Each row is followed by its band, which names the range that a hidden value of the row falls in. A new part has a new value, new ranges and new names.
[ 146  180   66  167   97  -32  -72 -319  214 -104 -165   63 -200   61
 -272   24  226  -14  -65   40  -26  -53   32 -146   15  348  -75  199
   63 -184 -180  -16  -62  -57  142   67 -438  -30  -65  149 -160   45
   11   67] => <51>
[ 192  179  549  -65 -166   66 -347  246  -99  -33  -11  177 -214  -22
   40 -185  186  185 -206 -196  482 -107 -128 -145 -552  -17  -88  159
  247  -99  242  -12 -262  191   42 -219  -19  218  -93   81  602   91
 -456   74] => <47>
[ 168  287  261  149  -39   28 -229  -49  152 -272   83  205 -398   98
    5 -193  338   27 -293 -105  392 -164 -189 -108 -187   82  -21  155
  212 -297  123  -71  -65  124  254 -196 -262  109  -53  258  243  271
 -297  377] => <48>
[  53  -18   86  -61  150  -30   58  -23   35   47    3 -123   37  156
 -128   99 -105  -23 -157   19  -76   55   67  -39    2   97  -38  205
   38   57  -71 -111   34  -21   51   12    9   24 -179  179  -34  -69
  -39   -5] => <46>
[  96   41  112  -21   15  -47  -24   26  172 -107  -19  -27 -172   73
 -257  153  145    3  -10  -22  113 -142 -152 -117  -75  193    6   78
  -16    6 -223  -96  -54  -20  257 -221  -95  107   33  192   16  -11
  -13  -94] => <47>
[ -36   21  138  -13  124  111  130 -137   42   34 -216  -97 -187  -28
 -353   79  230  -24  -49   58 -131  -33   71 -269  -11  369 -120  172
  133 -114 -376 -190  -84  -81  212  -58 -363   99  -23  203 -347  -20
   96 -120] => <51>
[  58   55  231  -93  102  -32  -92   77  -49   30    9  -11    5  -71
  289 -224   32  125   15  -16  136   15   16   78 -167    9   -1  -43
  -19 -116  -32    0    4   29 -112  -39   59    1 -125   92  150   80
 -128  270] => <52>
[  -2    2  230  -66   10   37   45  -16   46    5 -124  -74 -156   34
 -342  181  117   50  -39  -28   40  -97  -22 -247 -168  228  -95  160
   49   43 -225  -88 -111  -76  206 -215 -157  190  -43  135  -34  -55
  -49 -195] => <51>
[  30  -29  218    5 -141   70   31  132  141  -84   32  -55 -231   83
 -234  154  240  141  -85  -89  297 -217 -224 -179 -139   61   29   -9
   41    7 -183 -148 -118  -37  385 -488 -165  209   93  206   62   76
  -92 -126] => <48>
[-146  -78  284 -179  157   29  143  -29 -163   96  -80 -168   96 -126
   58   -7  -29  156  170   16   -4  -26  141 -153 -201   98  -51  -70
 -187   66 -171   38   -2 -164 -190 -172   55  181 -160  -43   43  -35
  -70   22] => <46>
[  40  222  391   26 -132   61 -170   99   73 -242  -27  197 -449 -155
  103 -242  518  140   -9 -128  497 -301 -265 -194 -300  123  -17  -94
   95 -343 -140  -36 -132   18  296 -433 -263  204  108  207  180  321
 -201  292] => <58>
[ 100    5   -6   57  207 -159   36 -273   99   39   90 -128  214  331
  -20  145 -355   26 -219   33 -124  143  202   90   91  -30  -19  271
 -118  148  191   96  153 -109 -152  155   56  -79 -389   64   83  -78
 -126  150] => <51>
[  67   28  399 -266   -1    0 -172  384 -162   96  -43   20  -39 -187
  302 -257   86  138   60  -87  248  -26  -79   36 -366   -4  -41  -60
   80  -97  -99  -65 -108  118  -44 -133  208   88  -40  126  278   38
 -162  119] => <58>
[ -23 -146  109 -289  208 -127   77  216  -84  132  103 -222  248   16
  245   17 -299   73  111   29  -51   84   42  172  -81  -82   48  -66
 -213  192 -113  -22  133  -32 -177  -59  449   20 -180   75  130 -125
  -19   69] => <52>
[  89 -140   23  -76  272 -158   57 -233  -61  338 -115 -249  511  109
   96   87 -485  152   87  115 -352  302  407  183   24   44  -50  133
 -229  240   21  165   69 -152 -488  372  113 -191 -395 -145   -9 -277
   20  -57] => <51>
[  93 -114 -150  -42  363 -233   91 -171    7  235  140 -245  540  240
  503 -102 -572   73  -89  128 -298  346  341  455  282 -189   69   62
 -236  103  149  107  312 -103 -445  407  282 -353 -461   45  -64  -83
   35  391] => <58>
[ 219   99  118   33  130 -132 -166 -145   68   51  -37    7  116  133
   25  -31 -149   58 -100    7  -18  109  128   86  -91   83  -43  210
   -9    8  119   86  -11   22 -175  215  -29 -103 -252   34  184  -70
 -139  114] => <46>
[ -54   57  171   43  116   25   83 -204   41  -83  -35  -55  -95  -37
   -5  -43  165  115   58   21   85 -105   40 -149  -63  152   -5  -44
 -124 -109 -143   22   16 -147   -6 -189 -216  112  -93   54  -45  113
  -61  184] => <47>
[ 257  175  158  184  -54  -78 -221 -190  221 -105  -56  118 -133  134
 -169   30  143  110 -109  -52  205  -85  -56  -59 -130  154  -21  164
   34  -88   62   75 -126    2   97  -41 -307  -11  -83   74  197   48
 -168   48] => <46>
[-154  -22  403 -194  194   31   76  -59 -300  149  -18 -141  159  -49
  224 -119 -209  187  -22  -25   18   91  279 -113 -316  -48 -120   81
  -99   78  139  113   34 -117 -373  -51  174  196 -386  -89  251  -13
 -289  204] => <51>
[ 236   76  271   62 -209  -73 -243   98  135   17  -73  113  -64    0
  116  -89  181  258    7 -117  360 -122 -129   51 -208    6   12  -40
   17 -122  -19   85 -176  -11  120 -190 -194  -42   11   79  233  104
 -131   28] => <58>
[ 206  -33 -147  193   94 -104   22 -387  323  106 -290 -110  115  -26
 -296  168  127  136  310  157 -242   17  107   33  196  415   33  -60
 -212  -26 -462   60  -98 -190   -7  152 -512 -236   64  -30 -397 -149
  316 -246] => <47>
[-115   16  274 -147  221  -20   74 -146 -148   60 -133 -101   72 -175
  105  -88  -11  129  221   43  -50    0  188 -133 -209  174  -81  -48
 -209   -8 -165  116   14 -163 -284  -33   11  128 -197  -81   40  -20
  -71  131] => <51>
[  82  -74   76 -100   78  -96   53   41   92   53   55 -158   63  302
 -291  320 -251  -27 -224  -24  -55   37   12  -44  -29   32  -44  305
   13  244  -11  -89   33  -34  151  -75  149   78 -208  189   78 -166
  -80 -188] => <51>
[ -22  -10  277  -85   76  158   18   68 -127  178 -227  -65  -53 -279
  173 -301  292  174  121   41   17   25   94  -68 -145  214  -63 -121
  118 -263 -341 -142 -137   -3  -42  -32 -279   -2   21  103 -214   78
   54   97] => <52>
[ 199   15  182  -77    7  -90 -170  190   28   86   68  -15   79  114
  197  -92 -115  114 -147  -62  159   66  -33  177 -140  -92   14   91
   68    4   94  -32  -25  104  -15    3  143  -67 -151  152  255   -8
 -159  122] => <52>
[ 324  -83   75   17 -101 -144 -165  187  110  229  119  -68  286  388
  165   57 -354  150 -392  -92  117  179   38  315   29 -264   30  256
  145  121  285  -30  -14   76   41  109  124 -234 -272  199  234  -69
 -153   -8] => <58>
[  65  101  293   32   90   44  -87 -223  -60  109 -245   10  -13 -122
  -30 -137  126  170   58   21   -9   42  202 -141 -224  251 -128   96
   31 -131  -85   80 -146  -66 -189  100 -319   23 -164  -53   14   -6
 -108   52] => <51>
[-116   80  364 -132   60  -15   20   -6  -57 -165    9   -2 -183  -99
  -12    5  149  108  124  -72  260 -223  -77 -257 -320  103  -39  -52
 -181   -6 -103   79  -10 -128   14 -392   58  322  -84   26  255  100
 -211  134] => <46>
[ 111 -197  -74 -111  179 -213   95 -146  119  261 -167 -275  388   99
 -237  360 -366   98  258  120 -352  147  204  105   68  197  -10   72
 -313  344 -291  105   15 -194 -195  175   90 -131 -164  -81 -134 -369
  204 -385] => <51>
[  45 -169  -53   -7  103  -53  192  -95  142  127   -2 -256  175  254
 -281  327 -199   43  -87   55 -169   55   84  -14  155   84   18  148
  -98  214 -171  -98   44 -144  108  -63  -52  -21 -141  134 -188 -164
   98 -232] => <46>
[ -71 -113    8   -5  177  -16  243 -219   70   74  -55 -233  113  114
 -189  206  -87   60   19   81 -177   17  147 -103  124  154  -11   63
 -162  102 -231  -39   74 -218    9  -80 -136   35 -156   77 -252  -74
   96  -73] => <46>
[ 111  -15   58 -122  229 -224  -53   57  -60  122  219 -103  359  236
  569 -176 -479   61 -215   -7   -8  227  177  379   55 -292   41  116
 -108   50  303   96  255   -4 -314  222  422 -205 -446  124  242   26
 -173  466] => <58>
[ 255  217  452   12    9   43 -385  -30 -144  138 -236  178  -14 -192
  196 -396  162  212  -16  -57  180   95  154  -23 -446  167 -137  124
  203 -240  144   97 -268  157 -319  243 -239  -44 -172  -74  359   27
 -294  170] => <46>
[ 234   14   67  151 -202 -124 -106   22  305  -58   77   25  -54  284
  -64  156   46  164 -197 -106  298 -130 -180   80   44  -77   68   80
    0   -8   25   15  -45  -71  335 -261 -177  -68  -32  216  103   96
  -73  -15] => <58>
[ -44   97  270    1  -27  148   44   15   78 -167 -107   23 -416 -100
 -290    7  480   32  -14  -42  221 -256 -180 -350 -167  302  -49   13
  120 -206 -349 -197 -141  -36  384 -403 -357  262  135  239 -116  152
  -36  -19] => <47>
[ -46  -99   29 -102  174  -25  176  -42   61   48  -65 -201   43  -15
 -131  132   10   31  144   80 -128  -26   30  -64   51  199   16  -39
 -156   62 -362  -96   42 -129   50 -116  -35   47  -29  113 -220  -81
  140  -87] => <47>

Part 2:
[-104  130  175 -263   12  151  -92 -103 -172 -254   76   63  135 -123
  -61  259   54 -364   90  130 -139 -400  325 -235  -84    0 -186  162
 -197  144 -123    6  -81   61   38   56   48   26  -52   79  -45 -157
  -82  150] => Q846
[  10  149  381 -280   -2  305  -86 -283  -57 -325  -36 -263  285  -14
  -96  106    0 -529  189  155 -129 -194  269 -282 -150   19 -163   22
 -280 -123  146 -176 -246  -19  126  -78  186  111   -9  -57  245 -259
  142  -10] => Q486
[-255  141  -69 -171 -102   63  -70  -62 -253 -197   80  216  198   88
 -167   56 -145 -459 -114  137 -217 -387   88  250  -82 -148 -143  257
 -160   99 -221  171  100   99 -132  170   55  -15 -108 -104  222 -317
 -154  440] => Q846
[ -43  185  366 -363  -57  292 -106 -170  -45 -365  190 -136  200  -56
 -118  170  147 -516  207  240 -104 -365  282 -159 -138  -58 -185   94
 -387   40  -21  -63 -205   93   27   58  118  103  -53   27   69 -225
  -24  138] => Q846
[  -9  172  452 -426 -180  738   75 -136  398 -267  646  -64 -129   -9
 -179  301  410 -184  451  241   12  -42  122  333  -42  132 -167 -353
 -588  150  -44  -68 -184  368  -15  247   22  433   76  -60  -46   38
  -61 -257] => Q798
[ 184 -162   -5  237   82   37  408 -283  142   69 -463  -88  -85   51
  191   65 -100  275  153 -232   -5  273 -173 -146  125  470   44 -390
  357   83  227 -142  -92 -228  193   14   59   79  220   -4  186   10
  253 -629] => Q12
[ -54   40   85 -111   77  106   -4  -55  -61  -54  -57  119   61 -142
   -3  276   16  -84   62   62 -134 -288  242 -250  -33  162  -69   64
  -72  201  -99  -43  -79    1   44  -62  -10    4  -35  128 -190  -10
   19  -81] => Q34
[-285   88  -13 -144   11  -19  -72  -18 -240  -57    1  250  204 -136
  -27  245  -65 -274  -48   99 -230 -428  277 -152  -17  -66 -149  234
 -113  153 -221  116   20  -11  -92   14  -50  -65 -121   51  -75 -172
 -125  263] => Q846
[-100   88  108  105  153 -139   76  -57 -153  175 -312  248  195  -12
  110  270 -175 -136 -157 -170 -357 -303  284 -283   42 -106   32  229
  101  -81  -64 -178  -41 -193  -32 -330   -7 -122 -215    0  -31   -5
  134   29] => Q486
[ 129   76  288  -31   16  284  115 -367  221 -193 -102 -271   82  192
  -33  -12  -92 -151  272   95 -120    8   78 -198 -106  171   -3 -182
 -169 -137  137 -208 -232 -129   32 -112  170  149  -14  -14  312 -282
  161 -309] => Q50
[ 211 -135  108  154   94 -424  460 -189 -241 -106 -668 -128  175  -98
  404  103   58  -57   32 -304   -9  -13 -105 -419  182  150  -59  -64
  542   96  303 -127 -170 -384  236   86   81 -200  183   48  213    5
  222 -269] => Q846
[-587  -71 -249  162 -109 -541  222  175 -275  390 -327  372  598 -135
  192   49 -160 -137 -297   27 -296 -232 -177  246  227 -261   -6  196
  170   33  -71  278   39 -271 -353  -77 -218 -308 -157 -191   84  -78
   49  361] => Q486
[ 635 -181   66  333   19 -425  628  -21  -38  -59 -673  -48 -278   28
  344  -33  300  129 -105 -449  189  -40 -604  193  253  399  193 -160
  750  459  282 -209  -89 -148  390  308  146 -125  338   98   -3  329
  343 -403] => Q12
[-309  -30 -253   76  -24   18  -27   33  -77  205    8  478 -157 -206
  -61  242  -69   99  -81    0 -157 -353   84   59  130  256  -54    8
   51  421 -394  241  191   74  -64  157 -152   54   16  123 -318  -47
 -162   52] => Q798
[   4  100  313 -182   23  105   40 -177  -33 -215  -39 -104  171  -81
   48  201  104 -297  183   88 -116 -274  246 -332  -43   12 -121   35
 -156   32   34 -120 -212  -71   54  -32   72   25  -33   72   24 -136
   48  -46] => Q846
[  92  157  398 -126    1  302   97 -364  148 -262  -19 -265  167  209
  -34   47  -58 -333  254   75 -176  -53  177 -177 -114  -21  -67  -88
 -247 -241  146 -247 -243 -100   11 -122  187  148  -74  -79  392 -288
  135 -162] => Q846
[-581 -147 -192  428 -230 -509  435  151  361  687 -214  203  550   74
  229 -237 -115  296  -78  234 -258    4 -576  555  303 -152  287 -185
  -15  -53  -25  249 -144 -394 -664 -231 -306 -213 -222 -180   79  -95
  180  -13] => Q34
[-170   59  -52  -61   77    9  -38   55 -147   57  -40  340   47 -126
  -28  306  -59  -64  -92   25 -217 -397  241 -105  -12   74  -42  200
  -34  253 -244   39   45   36  -45  -68  -65  -54 -118  113 -258   13
  -55   96] => Q34
[ 181 -106   16  226   92  107  387 -251  184   93 -361   -5 -137  116
  145  114 -111  273  126 -245  -68  240 -124  -48  104  403   65 -345
  285   53  164 -179  -57 -162  147  -35   54  108  144  -26  162   45
  232 -594] => Q12
[ 126   46  229  -73   30  292  100 -316  152 -207 -105 -228   59  115
  -38   41  -65 -130  244   82  -81    3   84 -194 -104  240  -33 -176
 -126  -40  134 -176 -198  -77   88  -59  151  141   42    6  226 -209
  149 -317] => Q34
[ -16  154  215 -370  -72  582 -170 -116  115 -311  342  -51   13   15
 -309  151   88 -333  200  313  -51 -248  167  172 -213  190 -116  -34
 -475  180  -86  -35 -106  308   43   88  118  250    9    3  -35 -128
   -7  -11] => Q512
[-514  -34  -77  567 -291 -628  192 -135  298  534 -419  -73  619  260
   91 -640 -352 -138 -125  324 -352 -275 -583  306  200 -282  346  -10
  -78 -287  -59  190 -211 -581 -665 -319  -85 -240 -313 -156  433 -634
  213  304] => Q486
[ -18  -21   72  -60   75  106   29  -63   12    7 -133   60   40 -179
   18  232   32   12   92   66  -77 -205  141 -253   -8  293  -27  -46
  -24  241  -30  -53 -113  -27   89  -76  -14   22   34  145 -235   39
   98 -221] => Q512
[ -82   28 -179  282  192  -15   76   53   24  399 -223  552 -164   65
   -6  302 -291  274 -247 -215 -357 -259  164   22   54  158  186  148
  161  159 -296 -111  163  -37  -82 -318  -91  -40 -217   81 -293  144
   74 -132] => Q512
[-268   55 -266  103 -182  -77   22 -106  -89  -32  -75  177  185  274
 -194 -269 -313 -295 -174  177 -208 -273 -277  524  -41  -44   37  137
  -55   79 -212  251  139  -17 -268  166   58  -35  -94 -157  389 -463
  -80  386] => Q50
[  85 -133  -19  220   69  110  326 -305  169   98 -351  -20 -142   18
  140  105 -122  277  185 -193  -48  213  -76 -194  130  463   10 -393
  267   89  114  -93  -52 -198  147   19   22  132  185   25  131  -55
  166 -588] => Q798
[ 153   50  282  -90   44   95  212 -306  -45 -279 -229 -214  148   71
  109  112    6 -258  191  -69  -88  -31  119 -285  -30   73 -112  -79
   43  -84  207 -193 -197 -156  148   14  162   38   59  -36  327 -173
  138 -204] => Q846
[  64  153  268 -284  -35  514 -130 -131  170 -252  248  -80  -21   19
 -246  141   99 -266  203  263  -64 -255  160   65 -185  210  -53  -41
 -419  161  -63 -114 -153  236   62    1  123  224  -11   49  -79  -95
   55  -95] => Q512
[ 112  -36   95   46  111  -45  291 -211  -64  -89 -346  -33   73   13
  196  187  -57    8   99 -170 -106   16   84 -302   46  175  -60  -92
  229   32  143 -143 -108 -206  130  -19   61  -34   64   25  164  -39
  129 -306] => Q50
[-101  205  110 -400 -186  527   20  -26   53 -350  469   86  118  249
 -309   95   64 -421   73  260 -102 -119  -36  742 -185  -83 -131   26
 -459   88  -80   61   21  394 -130  252   98  214  -51 -252  279 -120
  -86  212] => Q34
[  38  -20  121   42   14  278  167 -233  222   21  -29   36 -196  -39
   24  191   38  135  238  -57  -58    7   58 -123   80  362  -33 -314
   -6  156  -32  -78  -66  -16   96   66    7  221  118   72  -40  -35
   53 -429] => Q798
[ 143   37  265  -73   47  111  208 -327   -3 -257 -219 -224  129   80
  108  100  -19 -204  217  -50  -85   -8  114 -302  -31  111 -106 -112
   28  -80  191 -178 -203 -168  129    9  150   50   58  -13  317 -196
  127 -246] => Q846
[  31  125  278 -284  -16  366  -71 -136   74 -266  167  -94   64  -45
 -139  185  122 -277  210  217  -72 -272  214 -107 -142  144  -98   -7
 -334  138  -30  -94 -178  131   58   13   92  143  -11   72  -59 -100
   29  -66] => Q34
[-234   51  -97 -100   55   34  -78   39 -180   30  -12  330   85 -150
  -60  284  -85 -104  -83   82 -203 -393  247  -96  -27   87  -80  196
  -70  263 -254   99   62   50  -56  -22  -73  -48  -95   99 -232  -44
  -90  139] => Q34
[ 129  -15  171  189   39  223  251 -466  336  -26 -317 -322   96  319
   22 -145 -288   62  264   13 -154  257  -80 -171  -59  280   96 -344
  -12 -268  240 -245 -221 -289   -2 -217  168  147    9  -89  493 -333
  276 -525] => Q34
[-425  -78 -471  231 -156  -52  104  -42  -26  256  -79  439  -23   84
 -121  -81 -312   86 -166   34 -183 -114 -277  529  137  186   18  -80
  110  253 -325  371  282    8 -245  234 -113   47   17 -120  137 -273
 -138  140] => Q798
[-154   77   26 -185   39   77  -82  -35 -205 -133   12  197   97 -159
  -48  283   -8 -226    7   96 -159 -410  295 -213  -53   63 -147  183
 -102  230 -197   61   -2   48   17   40   -9  -24  -51  113 -151 -107
  -96  141] => Q50
